Here is a tiny trained network, its code and every weight. The questions are about switching its units off for an input and a class, where a switched-off unit gives its printed mean instead of its output.

import numpy as np


def w(rows, s, z=0):
    codes = np.array(rows[::2]) - 128.0
    scale = np.full(codes.shape[1], s)
    scale[-1] = z or s
    return codes * scale


def norm(h):
    return h / np.sqrt((h * h).mean(-1, keepdims=True) + 1e-5)


def f(y):
    return y / 2 * (1 + np.tanh(0.7978845608 * (y + 0.044715 * y**3)))


def log_softmax(a):
    a = a - a.max(-1, keepdims=True)
    return a - np.log(np.exp(a).sum(-1, keepdims=True))


def net(x, mask):
    res = np.array(x, float).reshape(1, 6) / 4 @ E
    u = 0
    for l in range(3):
        y = f(norm(res) @ A[l][:, :-1].T + A[l][:, -1])
        res = res + np.where(mask[u : u + 4], y, B[l][:, -1]) @ B[l][:, :-1]
        u += 4
    return log_softmax(norm(res)[-1] @ U[:, :-1].T + U[:, -1])


A, B = {}, {}
E = w([
[130,128,128],'x0',
[130,130,128],'x1',
[158,218,78],'x2',
[87,84,12],'x3',
[128,127,129],'x4',
[39,165,98],'x5',
],0.011)
A[0] = w([
[56,41,254,119],'0.n1',
[94,71,138,100],'0.n2',
[119,24,174,2],'0.n3',
[70,148,205,35],'0.n4',
],0.022,0.0061)
B[0] = w([
[52,157,130,245],'0.n1',
[124,43,147,162],'0.n2',
[153,2,154,180],'0.n3',
[95,156,115,168],'0.n4',
],0.027,0.012)
A[1] = w([
[253,84,158,145],'1.n1',
[144,109,121,77],'1.n2',
[223,108,73,2],'1.n3',
[94,71,213,98],'1.n4',
],0.03,0.0085)
B[1] = w([
[172,78,139,228],'1.n1',
[84,118,157,124],'1.n2',
[1,95,196,190],'1.n3',
[145,206,143,254],'1.n4',
],0.044,0.0096)
A[2] = w([
[88,125,192,1],'2.n1',
[160,17,214,133],'2.n2',
[158,253,244,168],'2.n3',
[183,150,242,194],'2.n4',
],0.025,0.0043)
B[2] = w([
[246,216,171,177],'2.n1',
[134,254,50,211],'2.n2',
[155,13,127,253],'2.n3',
[110,112,32,203],'2.n4',
],0.028,0.018)
U = w([
[145,48,98,224],'0',
[167,216,7,140],'1',
[13,195,254,4],'2',
],0.013,0.0028)

Each question gives the input, the list of numbers given to net, and the class t.
The units are the neurons (one row each of A and B). Each row of codes is followed by its name. A weight is (code - 128) times the scale printed after its matrix; where a second scale follows, it is the last column's (A, B and U).
mask holds one flag per neuron, layer by layer. A switched-off neuron (its flag False) gives its mean, the last column of its row in B, instead of its output. The means were averaged over made-up inputs and are rounded, as every weight is.
A unit's drop is (log p(t) with every unit on - log p(t) with that unit switched off) / (log p(t) with every unit on - log p(t) with every unit switched off).
The circuit of an input: a set's keep is (log p(t) with only the set's units on - log p(t) with every unit switched off) / (log p(t) with every unit on - log p(t) with every unit switched off). Starting from all 12 units, units are removed one at a time, each time the one whose removal leaves the highest keep (on an exact tie, the one counted first), for as long as the keep stays at least 0.8.
circuit, biggest first: the units of the circuit, biggest drop first
unit that matters most: the unit with the biggest drop
top k neurons: the k neurons with the biggest drops, biggest first
k most important neurons of layer l: the k neurons of layer l with the biggest drops, biggest first
drop of u: that unit's drop, to one decimal
input [8,2,8,-2,0,6], class 0: unit that matters most -> 2.n2
input [8,4,-8,1,-5,-4], class 1: top 3 neurons -> (0.n3, 0.n2, 2.n2)
input [6,6,7,7,1,-4], class 2: circuit, biggest first -> (0.n1, 1.n3)
input [-2,-2,1,-5,-4,4], class 0: top 4 neurons -> (1.n3, 2.n2, 0.n1, 2.n3)
input [7,0,-4,1,6,-4], class 1: top 2 neurons -> (0.n3, 0.n2)
input [2,3,1,-2,0,3], class 0: top 4 neurons -> (0.n2, 0.n1, 1.n3, 2.n2)
input [-8,3,1,4,-5,-8], class 2: top 4 neurons -> (1.n3, 0.n3, 0.n2, 0.n1)
input [1,-6,-4,3,-1,-7], class 1: top 2 neurons -> (0.n3, 2.n2)
input [5,-7,8,-1,0,5], class 0: top 3 neurons -> (0.n3, 2.n2, 1.n1)
input [5,4,-7,1,-4,-3], class 1: top 3 neurons -> (0.n3, 0.n2, 2.n2)
input [-6,-4,-7,0,2,8], class 2: top 3 neurons -> (0.n1, 1.n1, 0.n4)
input [-2,-4,0,-2,1,6], class 2: top 2 neurons -> (1.n4, 0.n3)
input [7,8,-4,-6,-3,2], class 2: 2 most important neurons of layer 0 -> (0.n1, 0.n4)
input [-3,-8,-6,-3,7,6], class 2: circuit, biggest first -> (0.n1)
input [6,-4,-4,3,0,-2], class 1: 2 most important neurons of layer 0 -> (0.n3, 0.n2)
input [-7,-1,-7,6,-1,-6], class 1: top 2 neurons -> (0.n3, 2.n2)
input [4,-5,-4,0,7,7], class 2: 2 most important neurons of layer 2 -> (2.n4, 2.n2)
input [-2,6,-5,4,-7,-2], class 1: top 2 neurons -> (0.n3, 0.n2)
input [-7,1,-3,4,1,-5], class 1: drop of 0.n3 -> 1.9
input [6,6,-4,8,5,-6], class 1: circuit, biggest first -> (2.n2)
input [2,5,-6,-4,-1,1], class 2: drop of 0.n1 -> 1.1
input [5,-2,-2,-4,6,5], class 2: drop of 2.n2 -> 0.1
